Below are the code and all the weights of a small trained network. Each question names an input and a class and asks about switching units off, where a switched-off unit gives its printed mean instead of its output.

import numpy as np


def w(rows, s, z=0):
    codes = np.array(rows[::2]) - 128.0
    scale = np.full(codes.shape[1], s)
    scale[-1] = z or s
    return codes * scale


def f(y):
    return np.maximum(y, 0)


def log_softmax(a):
    a = a - a.max(-1, keepdims=True)
    return a - np.log(np.exp(a).sum(-1, keepdims=True))


def net(x, mask):
    res = np.array(x, float).reshape(1, 5) / 4 @ E
    y = f(res @ A[0][:, :-1].T + A[0][:, -1])
    res = res + np.where(mask, y, B[0][:, -1]) @ B[0][:, :-1]
    return log_softmax(res[-1] @ U[:, :-1].T + U[:, -1])


A, B = {}, {}
E = w([
[150,136,138,2,70],'x0',
[119,242,46,135,105],'x1',
[15,59,96,135,36],'x2',
[229,80,61,129,96],'x3',
[150,147,217,188,11],'x4',
],0.01)
A[0] = w([
[130,164,109,86,101,121],'n1',
[134,211,81,148,106,131],'n2',
[157,165,165,122,172,97],'n3',
[133,122,124,100,139,53],'n4',
[146,130,92,132,118,161],'n5',
[158,107,116,148,127,174],'n6',
[142,124,117,134,124,254],'n7',
[126,139,163,73,119,125],'n8',
[122,117,99,249,163,117],'n9',
[159,44,187,125,153,93],'n10',
[143,122,169,148,100,85],'n11',
[110,110,109,121,142,61],'n12',
[128,88,107,102,173,96],'n13',
[163,154,174,164,53,88],'n14',
[144,121,140,48,96,107],'n15',
[124,115,123,177,148,47],'n16',
[114,128,104,140,92,64],'n17',
[53,171,166,124,150,130],'n18',
[143,94,168,106,144,64],'n19',
[106,147,177,125,150,70],'n20',
[194,150,155,130,158,78],'n21',
[179,99,89,169,112,84],'n22',
[115,107,169,114,149,192],'n23',
[90,85,120,121,109,49],'n24',
[163,104,103,115,109,92],'n25',
[63,93,84,141,82,96],'n26',
[137,100,96,136,102,155],'n27',
[110,126,77,96,167,123],'n28',
],0.02,0.0059)
B[0] = w([
[150,161,146,98,75,192],'n1',
[150,202,43,173,100,227],'n2',
[164,98,186,195,149,206],'n3',
[148,124,119,87,162,151],'n4',
[94,103,100,146,102,176],'n5',
[83,94,128,146,84,186],'n6',
[69,117,148,167,71,185],'n7',
[150,128,171,91,93,192],'n8',
[157,176,202,36,63,247],'n9',
[138,210,48,165,86,250],'n10',
[85,132,116,93,193,183],'n11',
[133,137,116,107,191,154],'n12',
[56,139,125,98,192,205],'n13',
[46,136,116,75,252,239],'n14',
[168,142,190,58,78,225],'n15',
[194,132,140,51,153,165],'n16',
[168,140,130,140,166,167],'n17',
[81,30,67,132,62,224],'n18',
[163,164,77,129,125,182],'n19',
[135,57,85,108,121,172],'n20',
[163,93,192,212,156,220],'n21',
[139,44,74,103,109,205],'n22',
[97,164,113,161,67,195],'n23',
[199,125,156,168,170,191],'n24',
[128,64,114,111,99,185],'n25',
[178,132,185,217,152,245],'n26',
[84,88,121,169,82,189],'n27',
[62,145,123,94,218,213],'n28',
],0.027,0.014)
U = w([
[165,163,148,24,71,131],'0',
[146,220,11,139,93,110],'1',
[68,143,96,79,193,128],'2',
[183,100,143,177,149,114],'3',
[124,29,50,90,74,110],'4',
[76,146,115,121,75,255],'5',
[81,143,132,118,90,81],'6',
],0.011)

Each question gives the input, the list of numbers given to net, and the class t.
The units are the neurons (one row each of A and B). Each row of codes is followed by its name. A weight is (code - 128) times the scale printed after its matrix; where a second scale follows, it is the last column's (A, B and U).
mask holds one flag per neuron, in row order. A switched-off neuron (its flag False) gives its mean, the last column of its row in B, instead of its output. The means were averaged over made-up inputs and are rounded, as every weight is.
A unit's drop is (log p(t) with every unit on - log p(t) with that unit switched off) / (log p(t) with every unit on - log p(t) with every unit switched off).
unit that matters most: the unit with the biggest drop
k most important neurons: the k neurons with the biggest drops, biggest first
drop of u: that unit's drop, to one decimal
input [-3,3,-8,8,5], class 3: most important neuron -> (n21)
input [7,6,-7,-8,6], class 4: 2 most important neurons -> (n18 n9)
input [8,-6,4,-8,-7], class 0: 4 most important neurons -> (n15 n8 n14 n22)
input [4,-7,-5,-7,2], class 1: 4 most important neurons -> (n10 n19 n23 n22)
input [-7,5,-8,1,5], class 3: 3 most important neurons -> (n21 n3 n15)
input [1,2,-7,-2,-6], class 3: 2 most important neurons -> (n3 n21)
input [-3,-1,6,-7,-5], class 4: 2 most important neurons -> (n18 n21)
input [4,6,2,7,-6], class 4: 4 most important neurons -> (n10 n25 n14 n22)
input [5,0,8,7,-6], class 3: 2 most important neurons -> (n26 n24)
input [2,5,1,-6,6], class 2: 2 most important neurons -> (n14 n10)
input [7,1,-4,8,-4], class 4: 4 most important neurons -> (n9 n25 n22 n5)
input [4,7,-6,8,-4], class 4: 3 most important neurons -> (n10 n25 n22)
input [-6,-2,-6,0,-2], class 0: 2 most important neurons -> (n9 n26)
input [6,-8,-1,4,-6], class 1: 2 most important neurons -> (n10 n9)
input [0,5,3,-5,0], class 1: 2 most important neurons -> (n2 n22)
input [6,0,-1,5,-7], class 2: unit that matters most -> n28
input [1,6,0,7,-6], class 4: drop of n26 -> 0.2
input [4,-2,-5,-3,-6], class 2: drop of n23 -> 0.0
input [-3,0,-3,-3,8], class 2: drop of n14 -> 0.1
input [-1,-7,-4,-4,4], class 1: drop of n10 -> 0.7
input [-3,-5,3,0,-7], class 2: unit that matters most -> n13
